Below are the code and all the weights of a small trained network. Each question names an input and a class and asks about switching units off, where a switched-off unit gives its printed mean instead of its output.

import numpy as np


def w(rows, s, z=0):
    codes = np.array(rows[::2]) - 128.0
    scale = np.full(codes.shape[1], s)
    scale[-1] = z or s
    return codes * scale


def norm(h):
    return h / np.sqrt((h * h).mean(-1, keepdims=True) + 1e-5)


def f(y):
    return y / 2 * (1 + np.tanh(0.7978845608 * (y + 0.044715 * y**3)))


def log_softmax(a):
    a = a - a.max(-1, keepdims=True)
    return a - np.log(np.exp(a).sum(-1, keepdims=True))


def net(x, mask):
    res = np.array(x, float).reshape(1, 3) / 4 @ E
    u = 0
    for l in range(2):
        y = f(norm(res) @ A[l][:, :-1].T + A[l][:, -1])
        res = res + np.where(mask[u : u + 5], y, B[l][:, -1]) @ B[l][:, :-1]
        u += 5
    return log_softmax(norm(res)[-1] @ U[:, :-1].T + U[:, -1])


A, B = {}, {}
E = w([
[219,89,112],'x0',
[158,254,156],'x1',
[148,113,214],'x2',
],0.0053)
A[0] = w([
[156,111,191,4],'0.n1',
[237,110,78,4],'0.n2',
[184,205,118,101],'0.n3',
[240,111,142,32],'0.n4',
[166,126,1,48],'0.n5',
],0.012,0.0039)
B[0] = w([
[127,9,228,125],'0.n1',
[35,213,112,215],'0.n2',
[233,115,125,238],'0.n3',
[2,185,140,215],'0.n4',
[48,87,167,252],'0.n5',
],0.0088,0.0034)
A[1] = w([
[120,132,84,255],'1.n1',
[35,154,215,211],'1.n2',
[113,9,93,120],'1.n3',
[189,140,113,187],'1.n4',
[152,87,178,102],'1.n5',
],0.016,0.0049)
B[1] = w([
[81,22,184,178],'1.n1',
[3,109,74,247],'1.n2',
[193,254,220,198],'1.n3',
[70,112,171,147],'1.n4',
[86,6,210,138],'1.n5',
],0.0082,0.012)
U = w([
[25,197,70,217],'0',
[181,213,190,253],'1',
[37,103,163,182],'2',
[107,86,143,208],'3',
[222,95,83,2],'4',
[133,81,6,2],'5',
[179,44,83,2],'6',
[216,81,80,2],'7',
],0.017,0.0083)

Each question gives the input, the list of numbers given to net, and the class t.
The units are the neurons (one row each of A and B). Each row of codes is followed by its name. A weight is (code - 128) times the scale printed after its matrix; where a second scale follows, it is the last column's (A, B and U).
mask holds one flag per neuron, layer by layer. A switched-off neuron (its flag False) gives its mean, the last column of its row in B, instead of its output. The means were averaged over made-up inputs and are rounded, as every weight is.
A unit's drop is (log p(t) with every unit on - log p(t) with that unit switched off) / (log p(t) with every unit on - log p(t) with every unit switched off).
The circuit of an input: a set's keep is (log p(t) with only the set's units on - log p(t) with every unit switched off) / (log p(t) with every unit on - log p(t) with every unit switched off). Starting from all 10 units, units are removed one at a time, each time the one whose removal leaves the highest keep (on an exact tie, the one counted first), for as long as the keep stays at least 0.8.
units of the circuit, in order: the units of the circuit, biggest drop first
k most important neurons: the k neurons with the biggest drops, biggest first
k most important neurons of layer l: the k neurons of layer l with the biggest drops, biggest first
drop when u is switched off: that unit's drop, to one decimal
input [-5,5,-8], class 2: 4 most important neurons	1.n1; 1.n3; 0.n2; 0.n4
input [4,5,-8], class 2: 2 most important neurons of layer 1	1.n3; 1.n1
input [-3,-5,3], class 1: 2 most important neurons of layer 0	0.n4; 0.n2
input [3,4,-5], class 2: 2 most important neurons of layer 0	0.n3; 0.n5
input [3,5,3], class 1: 2 most important neurons	0.n3; 1.n2
input [5,3,-8], class 2: units of the circuit, in order	1.n1
input [4,7,-8], class 2: units of the circuit, in order	1.n4; 0.n5; 0.n3
input [6,-5,2], class 0: 2 most important neurons	0.n4; 0.n2
input [-1,1,1], class 3: 2 most important neurons	0.n4; 1.n3
input [-7,8,-3], class 1: 3 most important neurons	1.n2; 0.n5; 0.n3
input [6,-5,4], class 0: 4 most important neurons	0.n4; 0.n3; 0.n2; 1.n2
input [-3,-6,0], class 1: 2 most important neurons	1.n3; 0.n4
input [7,-6,-1], class 0: 3 most important neurons of layer 0	0.n2; 0.n3; 0.n4
input [4,7,-6], class 1: units of the circuit, in order	1.n2
input [4,8,-3], class 1: 2 most important neurons	1.n2; 0.n3
input [-3,-6,2], class 1: 2 most important neurons	1.n3; 0.n4
input [0,7,-4], class 1: 2 most important neurons	1.n2; 1.n4
input [-2,6,4], class 1: 2 most important neurons of layer 1	1.n2; 1.n1
input [2,-6,-4], class 1: 2 most important neurons of layer 1	1.n3; 1.n2
input [-1,-7,2], class 1: drop when 1.n2 is switched off	0.0
